Here is a tiny trained network, its code and every weight. The questions are about switching its units off for an input and a class, where a switched-off unit gives its printed mean instead of its output.

import numpy as np


def w(rows, s, z=0):
    codes = np.array(rows[::2]) - 128.0
    scale = np.full(codes.shape[1], s)
    scale[-1] = z or s
    return codes * scale


def norm(h):
    return h / np.sqrt((h * h).mean(-1, keepdims=True) + 1e-5)


def f(y):
    return np.maximum(y, 0)


def log_softmax(a):
    a = a - a.max(-1, keepdims=True)
    return a - np.log(np.exp(a).sum(-1, keepdims=True))


def net(x, mask):
    res = np.array(x, float).reshape(1, 4) / 4 @ E
    u = 0
    for l in range(2):
        y = f(norm(res) @ A[l][:, :-1].T + A[l][:, -1])
        res = res + np.where(mask[u : u + 6], y, B[l][:, -1]) @ B[l][:, :-1]
        u += 6
    return log_softmax(norm(res)[-1] @ U[:, :-1].T + U[:, -1])


A, B = {}, {}
E = w([
[185,155,228],'x0',
[55,107,172],'x1',
[2,114,146],'x2',
[191,36,229],'x3',
],0.0046)
A[0] = w([
[128,225,101,183],'L0N0',
[173,62,191,247],'L0N1',
[247,140,89,186],'L0N2',
[85,137,221,2],'L0N3',
[95,35,135,237],'L0N4',
[82,96,34,226],'L0N5',
],0.014,0.0027)
B[0] = w([
[100,84,47,196],'L0N0',
[119,133,85,255],'L0N1',
[143,79,132,244],'L0N2',
[56,73,152,185],'L0N3',
[105,193,155,210],'L0N4',
[152,249,109,216],'L0N5',
],0.012,0.0081)
A[1] = w([
[1,83,236,143],'L1N0',
[141,198,35,253],'L1N1',
[217,34,107,78],'L1N2',
[155,207,195,142],'L1N3',
[134,174,146,46],'L1N4',
[88,197,151,222],'L1N5',
],0.009,0.0033)
B[1] = w([
[56,82,143,228],'L1N0',
[156,115,145,254],'L1N1',
[210,54,168,214],'L1N2',
[117,131,251,158],'L1N3',
[38,160,172,137],'L1N4',
[156,77,157,215],'L1N5',
],0.012,0.0067)
U = w([
[185,165,17,7],'0',
[42,31,202,133],'1',
[131,213,203,157],'2',
[247,3,147,219],'3',
],0.019,0.0019)

Each question gives the input, the list of numbers given to net, and the class t.
The units are the neurons (one row each of A and B). Each row of codes is followed by its name. A weight is (code - 128) times the scale printed after its matrix; where a second scale follows, it is the last column's (A, B and U).
mask holds one flag per neuron, layer by layer. A switched-off neuron (its flag False) gives its mean, the last column of its row in B, instead of its output. The means were averaged over made-up inputs and are rounded, as every weight is.
A unit's drop is (log p(t) with every unit on - log p(t) with that unit switched off) / (log p(t) with every unit on - log p(t) with every unit switched off).
The circuit of an input: a set's keep is (log p(t) with only the set's units on - log p(t) with every unit switched off) / (log p(t) with every unit on - log p(t) with every unit switched off). Starting from all 12 units, units are removed one at a time, each time the one whose removal leaves the highest keep (on an exact tie, the one counted first), for as long as the keep stays at least 0.8.
circuit, biggest first: the units of the circuit, biggest drop first
most important unit: the unit with the biggest drop
k most important neurons: the k neurons with the biggest drops, biggest first
k most important neurons of layer l: the k neurons of layer l with the biggest drops, biggest first
drop of u: that unit's drop, to one decimal
input [-7,-2,-4,0], class 0: most important unit => L0N5
input [-5,4,-7,-1], class 0: 3 most important neurons => [L0N5, L1N2, L0N4]
input [2,-4,8,-6], class 0: 2 most important neurons => [L0N0, L0N4]
input [-8,4,-3,-3], class 2: circuit, biggest first => [L0N5, L0N1]
input [-7,7,-5,8], class 1: 3 most important neurons => [L0N4, L0N5, L0N0]
input [-7,-5,3,-2], class 2: 3 most important neurons of layer 0 => [L0N5, L0N1, L0N2]
input [-7,0,-6,-1], class 0: 2 most important neurons => [L0N5, L1N2]
input [-4,7,-6,-6], class 0: 2 most important neurons => [L0N0, L0N4]
input [2,-4,8,-7], class 0: 2 most important neurons of layer 0 => [L0N0, L0N4]
input [-3,-2,8,-4], class 2: 2 most important neurons => [L0N5, L0N1]
input [7,-6,6,-5], class 0: 2 most important neurons of layer 0 => [L0N0, L0N2]
input [4,-5,4,-3], class 0: 2 most important neurons of layer 0 => [L0N0, L0N2]
input [-6,-3,5,-2], class 2: 2 most important neurons of layer 0 => [L0N5, L0N1]
input [-5,5,-8,-3], class 0: circuit, biggest first => [L0N5]
input [-7,1,-5,1], class 2: drop of L0N5 => 0.8
input [0,-3,3,-6], class 0: drop of L0N0 => 0.9
input [-6,3,1,-8], class 0: drop of L0N0 => 0.4
